[ 69   4   0  10 -17 -13 -10   5  -1 -34   8 -14  18  23   7 -10   2   6
  12  -9 -19  55  10 -19   5  -4  -3  -5 -20  -1  12  -3   1  14   4  16
 -17 -31  -9  -5   0  -1 -19  21   9  -6 -10  19  -8   5   1  -6  -7 -16
   0   8] : [39]
[-12  -2   5   2  -2  -6   3  -5   1  -9   0  -7   4   3  -2  -7  -5  14
 -13   9 -16   4  19   2   7 -22 -21   3  -4   1   4  -7  15  18  -9  -1
   9  22  -2  -2  -3   8 -13  10  12  21   1   3  -8   7  -3 -13  -6  -5
 -18  -6] : [39]
[-51   7   5  10  -9  -8   2  -3   2 -14  12   1  14 -26  -2 -12  -8   8
 -13   4  16 -18   6 -45   9   5  -4  -3  -1  -4 -16 -10  15   9  -6   2
   8  40  -7 -17 -16   7 -10 -13  26  29 -25  -6  -3   7   3 -12   0  13
  -6   9] : [39]
[ -9   0  -1   5   0 -11  -1  -1   2 -15   4  -3  10   4  -4 -12  -9  24
  -2   5  -1   5  -6  -2   6   3  -9  -4  -8  10 -16 -10   9  -5   2   5
  -9  13  -3  -2  -5  12   1   8   6  24  -8  -2 -10  -3   6  -8   3   2
  -5   1] : [43]
[ -7 -14   6   5   5  -7  14  -2  -3  -8   1 -13  -7  -6  -1   9 -14  11
  -4   4  -1  -6   6   3   0 -23  -9  -3   3  20  -5 -10  19   2  -4   9
   3   0  -7   5   2   0 -10   3   1  33   6   3  -6   0   3  -5   2   3
   4  -3] : [39]
[  5   1   4  -3   2   7   7   2  -8  11   4   1  -1 -13   5  -2 -12   2
 -13   0  -6   2  26   6  11 -19  -1  -8  -1   1  -5   3  -5  12  -4   0
  20  -1   1  -6  -3  -5 -11   4  -5   5  -3  10  -5   0 -10  -3   0  -6
  -4 -15] : [39]
[-14   5  12  -4   4  -7   8  16   1  11  -2  -1   6  -5  -5 -15  -5   1
 -21   0 -18  20   8   2  -1  -8  -3 -13   2  -1   6   5  -2 -12  -2  10
   0   3   4  -4  -5  -4 -12  15  -5  -4  -9  -4  -6   1   1  -7  -4  -1
  -1   1] : [43]
[-19   8   5   7  -4  -4   2 -11   4   3  -7  -3  15 -18   0 -11 -10   7
 -18   6 -20 -13  14  -6  -1 -22 -10 -11  -3  -6  -2  -3   4   2 -11 -11
  20  20  -3 -13 -15  -2 -18  22  14  25  -6  -8  -2  16  16 -16   2  12
 -29 -65] : [39]
[-47   9  -4  13  -1   6   7   8  -4 -21   6  -6   9  -6  -2  -8  -2   6
  -8   4   2 -11   4  -5   7   5  -4  12   5  -5  -6  -4  -2   3   1  12
  -9  34   8  -7  -8 -17  -6   2   1  -2  -9  -4  -9  -2  -2  -2   2  -4
 -19   5] : [46]
[-11   5  -2   5  -1 -14  -4 -10   0   2  10  -9  -2  -9  10   6  -6   3
  11  11   9  15   2 -14  -6 -16   0  14  -6   9  -3 -13   3 -11 -16 -16
   3 -25  -1   6   6  -4 -31  13   6  25  -4  -8   0  -2   9  -4  14  21
  -4 -14] : [43]
[-50   0   3   0  -4  18   6   2  -5 -25   9   0   5  -2  -2  -8   1 -10
  -2  -2   8 -27   2  -1   5  15 -10  -4   0  -2  -7  -3   6  32   9  -2
   4  48  -7 -13 -15   2  17   1  -3 -10   0 -25  -6  13   3  -1   6 -10
 -12   7] : [39]
[ 29  -1   4   3  -6  -1  -1  -7   5  -7  -2   1   4  -5   4 -11  -5  13
  -9   2 -16  10  26 -11   4 -17  -7 -10  -5  -4   1   6   4  31  -3   2
  11  -1   1  -8   5   4 -14   6   2  14 -10   8 -12  -4  -3  -6  -4  -7
  -3 -23] : [39]
[-21  -3   3 -15  13   6  13   2  -6   6 -12 -10 -12  -3  -5   1   7   0
  -3  14  -2 -14  12  26   2 -28 -13  -3  -7   6  -4  -1  -3  12  -1  -4
  24  21   2  -2  -8   5   9  10 -23  -2  11   3  -8   6   2   0   4  -6
   5  -9] : [46]
[-39  -8   6 -11  -8  -4  14   1  -7  10 -11  -2 -18  -1  -1  33  17  -5
   5  12  22 -12  14   9  89 -35   9  13  -2  -6   0  -6   5   9  -6  -7
  31 -18  -1  10  19 -16  -4  -1  -3  14  -3   7  22   2   9   2   7  23
   7 -12] : [43]

[  4   4 -96 -22  -1  -4  -3   0  -4   0 -14  -3  -8 -18   8   3 -11  -4
   2 -10  10  -5  -4   0   0  -7  -9  -3 -10 -12   2 -19 -10  14   0   7
  17   4   3  21  15   7   2   0  -7   8 -12  -5   3   7 -30  -1 -11 -18
 -28 -22] : <87>
[  1 -10 -48 -17  11   5  -6  17  -7  11   6  -2  -4  -4   1  -4  -3 -18
  -6  -2  14 -14   6  -3   3   3 -21 -12 -27  -6   6 -15 -15   5 -28  -1
   9   5   0   6  16   6  19   2  -5   4   1 -17   5   9 -57  -2  -6 -16
 -38 -45] : <86>
[-11 -10 -16   3  -3   0  -9  16  -9  24   4   1  -1 -11  23  -8  10 -34
   2  12  41  10  11  10   7 -22 -31  -8 -21  17   6 -24 -11   0 -11  14
   3  16  18  11  21  -1  18 -18 -13   0  13  -6  -6  13 -38 -11   6 -13
   8 -40] : <87>
[ -5  -7 -17   0  -2 -13  10   2 -10   5 -15  14  -9   1  11 -19 -19  -4
 -14   3 -25  10   1   1  -1  15  13  -5  -2 -11   4 -23 -12  -4  -2   6
   1  15   1   4  -1  10   1  -3  -2   3  14  -1  -2   4 -30   3 -21  -8
   8  16] : <90>
[ -6  -9 -88 -19   8  -8 -10  -1   1  23  -6   0 -19  11  14   3 -21  -6
  -8   4  27  -4  34  -2  -8   5 -12  -5  -6 -27  10 -46 -13   8  -6  -7
  -5  22   8  16  -1   0  11  -4   1   2  15  -7   4   3 -79  -9 -48 -17
 -27 -35] : <90>
[  1  -2 -22 -30  35   1 -43   6  -3  20   1 -15  -9  10  -4   0  -6 -18
 -17   2  36 -18  10   2   0  10  -8  -4  -2  -7  -2 -10  -2   4 -10   8
   6  16   0  11   0   7   7  -1  -7  -5   2  -2  -1   6 -50   0  -1 -22
 -23 -14] : <96>
[  1  -8 -36 -49   5 -13  36  30 -21  14   3   2 -15  -9  10 -18  -8 -28
 -16 -18 -15 -28   1  -9  -5   2 -22 -24 -10  -4  15 -30 -23  13 -14  24
   0  20   6  14   9  10  -4 -16  -4  16   3 -26  -6  19 -51 -10 -20  17
 -47 -36] : <90>
[  0  -8   4 -29 -15  -6  22  29 -12  14  -6  -1 -19 -22 -11   0 -30 -26
  -8 -15 -21   2   4   4  -1   6   8  -8  -1   9  -2 -25  -2   7  -6  -2
   3  21  -4 -10   9   9   1  -9  -3  19   4  -7   0   6 -46  -8 -13  -2
 -29 -15] : <84>
[  6  -6 -62   9 -11   4  20  -1  -2  -9   1   6 -24 -18   7  -1 -10 -14
  -7  -7  28   9  -9   5   0   1   4   2  -6 -11   5 -20 -13   5  -9  -7
  23  17  -5   4   0   9   3  -1   2  -2  15  -9   5   5 -25 -21 -14  -5
 -29 -12] : <96>
[  1  -3 -32 -18   7   5  24   8  -8  13   1  -6   3  -1  -9   3   4 -42
  -1  -7  18   5   7   8   5   4 -13  -4 -10  22   0 -14  -2   6  -7   7
   8  16  -1   4   8   4   3 -20  -8  -1   6  -6   3  12 -24  -6  -3 -10
 -34 -64] : <84>
[ -4   8 -96 -36   3  -6   2  20 -11   6 -10 -22 -17 -22   3  -2 -14 -46
  -7 -16  14  -4   0   6  -9  -6 -11  -4 -17 -19  -4 -24 -14  17 -13   5
  22  28   0   6  15   5   2   2   1  24 -18 -16  12  -3 -78 -11   7 -10
 -28 -22] : <96>
[ 40 -11  20  36   9  -7  13  11   1  21   1   7  -9  -3   9  -8 -11  -4
   6  11   7   7   4 -11  14   6   4   4  -7   5   5 -16   1  -2  -4  -1
  10  14   9   7  24   3   8  -9   1  -4  27  -6   2  15 -22   1  -9   0
   1   6] : <90>
[ -2  -6 -40 -25  12  -3  13  -1 -13   4 -14  -6 -12  -8  10 -13  -6 -22
 -22  -8   3  12  -1   5   7   8 -11   0  -7 -22  -5 -30 -14  10 -26  11
  14  19   5  13   5   5  -3 -11  -3  15  -6 -20   2   6 -68  -9   9  -9
 -24   1] : <87>
[  8   8 -23 -17  -1  -5  35  18  -5  13  -1  18  -3   1   6  -2  -4 -38
   4   0  11  -9  -9  -3 -15  -3  -6 -10 -14   9   1 -18   3  -2 -12   3
   0   6  10  16  10   0   3 -15  -6  11   5 -15   6   3   4  -7 -13  -2
 -29 -15] : <84>
[-13 -18 -64  20  25  -2   4 -24  -7 -20   9 -14 -16  -1  -1 -18  -1  -5
 -22  -4  30   5  22  11  13  -8 -19   2 -17 -16   3 -46 -10  21  -3   8
   2   0  21  28   0  -8  11 -20   4  12 -11  -7 -13  16 -58   1   1 -23
  -3   6] : <84>
[ -1  13 -33  13  -9  -5  35  -4   0   9 -12  -3 -16  -8  11   9 -20 -15
   1   3  39 -16   1   4  11  -8  -2 -15  -8 -18   4 -25  -4   7 -15  -3
  17  15  13  -6  -1   5  11 -21  -2 -10  16   0  13   2 -51 -21 -17  -7
 -19  -8] : <90>
[ -5 -20 -16 -33  -6  -3  34  11  -6   1  10  -1  -8  -8   5   8 -13 -12
   7 -12  -6  -4  14   2  -5  11 -13 -10  -1   9  12 -54   2  -3  -1  13
  -1  34   7   4   1  11   6 -24   2  20  17 -10  -4  18  37 -15 -16  -3
 -29 -49] : <84>
[ -1 -15  -1   2  -2  -9  12  -4   4  -4  -8  15 -17  15   4 -26   2  -7
  12   2  13  28   4   0  -1   8 -11  -3  -2 -14   4 -21 -11  -5  -9   6
  -1  18  17   8  -1   6  13 -20  -4  -7  17 -16   7  -2  -7   0  -4  -3
   8  -2] : <87>
[  1 -19  13   4 -11 -11  20  -9  -2 -14  -4  -9  -5 -10  11 -15   1 -14
  -1   2  11   5 -96   6  -3  -1  -3   2  -6  -5  21 -27  -9   3 -18   8
   7   8 -22   7  -6   9  -7  -9   1  -2  15 -13   6  -2  -4 -13   2   7
 -24  -1] : <87>
[ -3  -1  36  -3  -5   4  11  11  18 -15 -10  11 -23   5 -10   0   4  19
 -10   7  -3  30 -13  -2 -20   9  10   3   8   6   8  46   4 -11   7  -8
   0   3 -25  -7 -23  -4 -23  -4  10  -2  11   3  -5 -18  19   4  -3  18
  -3  14] : <96>
[  1 -11 -57  -6 -23  -9   5  -4  -5 -10   2  -1 -10   2  11  18  21 -10
 -17  17  29  23   4   5  -4   8 -15  10 -13   9   5   3  -7  -5   3   4
  10  11   5   4 -20  14   3 -15  -6 -17  29 -22  -6  -5  12   1 -12  -1
 -24  -8] : <90>
[ -1 -20 -34 -13   4 -16   3   8  -5  -2  -6  -4   1  -9  -3   1  -7  -9
  11 -17  -1  -9  -3   2  -7  -9  -8  -1 -14 -26  11 -26   0   7 -15   5
  19   5 -13   2   1  -2   5  18  -8  -9   2 -16  10   9 -58  -7  -2  -3
 -25 -23] : <96>
[  0   3  -5 -38   2  -4  -3  10 -18  11   0 -12  -4   2  -3   5  -4 -27
  -7  -5 -21 -20  -2  -2  -2  -1  -5  -1   4  16  -8 -14  -8  -1  -5   6
  -1   3   6   6  10  14 -10  -7  -7   8   5 -13  -6   4   9  -9   0   0
 -20 -20] : <86>
[  8 -10 -96 -13  12 -22   6  -3   0 -16  -4  -1 -13  15   4 -12  -6 -13
   2   2  27 -14   1  -1  -2  -2 -11   8 -24 -41   7 -40 -21  11 -17  -6
  29   4   5  17   4   9  -5   5 -10  -9   8 -24  23   6 -41  -2 -28  -9
 -46 -14] : <86>
[ -1  -4 -84 -73   6  -8 -16  -2  -3   2  -6  -5  -8   2   0  -2  10 -18
 -10   2  11   2  21  -3  -3   7 -12   8 -11  -1  -1 -12  -3  -3   4  -5
  12  14  -2   9 -11   9  11  -2  -8  -5  16 -14 -15  15  -9   8  -9   2
 -21 -26] : <87>
[  9   1 -63 -39 -20  -8   5  12   6   0  -6   3   0  11   5   1   6 -17
  -4  10  16   8   3 -22 -21   4 -11  -4  -9   1  -6  11  -1   6   0   3
   9  15  -5   7 -12  10 -10  -6  -9 -12   6 -17   5  -5   8  -3  -7  10
 -24 -12] : <86>
[ -4  17 -60 -25  -3   0  -4  17  -9  27  -4  -8  -7 -12  10   8 -19 -25
   8 -15  -3 -17 -17   1  -3  -7   4 -19 -12 -14   0 -12 -14   3  -4   6
  17   7   4  15  22   8   6  11  -8   7   3   2   3  -4 -55  -2 -17 -17
 -10 -26] : <96>
[ 15   7 -45 -10  13  -2  27  11 -14  13   5  -4 -17 -14  -3  -4  -9 -42
  -3 -15   2   6  -3   9  20  25   3   4 -96   6   2 -44   9  11 -10  11
  11   3  13   5  22  -5  17 -19  -7  -3  -5 -12  20   9 -41  -5   7 -20
 -11   6] : <87>
[ 12  -2 -62 -17   4 -11  26   1  -3  -8   8  -1  -7   6   1  -7   8 -27
 -11  -3   3   5 -12   0  -6  -3  -4 -14 -13   3   3 -26 -10   7   0   4
   7 -17  13   6  -4   4   9 -18   0  -1   3 -14   4  10  21   2  -6  -2
 -21   1] : <87>
[ 15 -14 -23 -25   0  -8 -20  16  -4  11   1 -16  -4 -13   9   5  -3 -24
 -11  -5   6 -18   6   3   1   2 -11  -7   0   0  -4 -55   2  21  -4   5
   6   9   8  11   1  13  11  13   6  10  11   1   3  14 -23 -20   7  -1
  -7 -43] : <86>
[ 14  12 -66  16  18   5  -7 -14  -8  12 -13  -3 -28 -15  13   1 -25 -16
 -24   4  36   8   1   5   3   4  15  -6 -15  -8   7 -25   0  15  -1  -8
  15  28   0  12 -11  12   6   2  -2   4   9  11   9   8 -80  -8 -17 -15
   2  11] : <84>
[  5 -17   3  -5  -1   1  22  -5 -10  -9  -7   6 -17   2   7 -24 -15   2
 -13  -8 -12   9  28  -6   2  10  -3 -13   3 -14   9 -25 -17   4 -10   4
   2  13  -4   1   0   0  -7 -20   9   9   2 -25  -5   6 -25  -5 -29  -4
 -18   0] : <87>
[ 10  -3 -20 -12  -2  -7   7   5  -2 -10  -4  -8  -9  -9   6   8 -15 -13
  -2  -1  19 -19 -12   5  -5  -2   9  -3   5  -8   8 -45  -6  18 -10  -2
   8   2  -4  11   1  14   5 -17  -7   8  10   0   2   0 -35   0 -13 -10
 -32  -1] : <96>
[ -3  35 -64 -39  -2 -13  12  10 -16  17 -14 -17 -11  -2   2  -2   1 -59
  -2 -10  15  -1  -4   8   1   0  -4  -3 -10  -9   5  17 -13   2 -22  12
  13  30  12  15   6   9  12 -10  -3  -2 -15 -19  -1 -12 -62   1  14  -2
 -15   5] : <84>
[  2  -2   5 -14   3   0   0  -5  -4   5   4  -9 -12   3  -4   1  -3 -14
  -7  -1  -5 -26  16 -19   0 -33  -6 -11   4 -13  -2 -27  -8   6  -6   4
  -9   4  16   3   9  -4  12  -6   7   0 -20   0  -2  12  -9  -8  -9  -9
   0 -13] : <86>
[  7 -15 -34   0   1 -22 -23  15   7 -15  -9  -1   3  10  26  -8  16 -13
  -7  26   7   0 -56 -26 -34  29  -2   7  -4 -13  14  30  -7  -1 -17  -5
  64  13 -21  13 -33  21 -12  21 -13 -31  42 -17   6 -14  13  -4 -14  31
 -44  -1] : <87>

[  2  10  -6  -5  22  -9   2  -9   3  10   7  -8 -13  10   5   3  -6 -10
 -11 -16  16   1 -15  -7  -5   7 -11   5   5  -8  14 -20   1 -10   5  -5
  -9  -2  -4  -7   4  -3  16   4 -13  10 -45   5   7  -2  16  -6  -2   4
   2   5] : <36>
[  8 -15   0  -9   7   4  -4   8  10  -4  -5   1   9   7 -11 -20  -5  -5
  17  -8   2   3   0  -9  -2   7   7  12   9  13  -6  -2  16  -4 -13 -11
  22   7  -1 -10  -2 -11  13   3   5  -4 -26 -11   6  -7   7 -11  -1  -3
  -7  10] : <39>
[  2   5   8   1  -6   9  -7  -1  11   1   2   2 -10   2   7  16  15  -3
  13  -1  16  -6 -16  -2   2   9  -6  13   7   5   5   7   7  12 -18 -15
  23  -1  -1  -3  -2 -16  10  -2  11 -17 -19 -15   4  -1  11 -13   5 -11
 -22  18] : <43>
[  1  20  -1 -13   7  -1 -11  -7   3 -18  11  -7  -8   2   0  18  -1 -14
 -16  -8  12 -11  -9  18  -8  10  -9   3   5   5  -3   1  -4 -19 -10   2
  -7  -2  17  -5   5   5  37  15 -15   9 -37  -9   1  -8  32 -20 -26  -3
  12   8] : <39>
[ 29  10   6   4  -5   5  -6   4   7  -1  15   2 -12   8   3  62  15  -5
   5 -16  12   3 -16  -3   7   2  22   4  -3   3  13   1  10 -19  -6   5
   8  -3   9  10  -5 -15  16  -1  28  -1 -22 -23   9  17   9 -21   2   3
 -55   8] : <35>
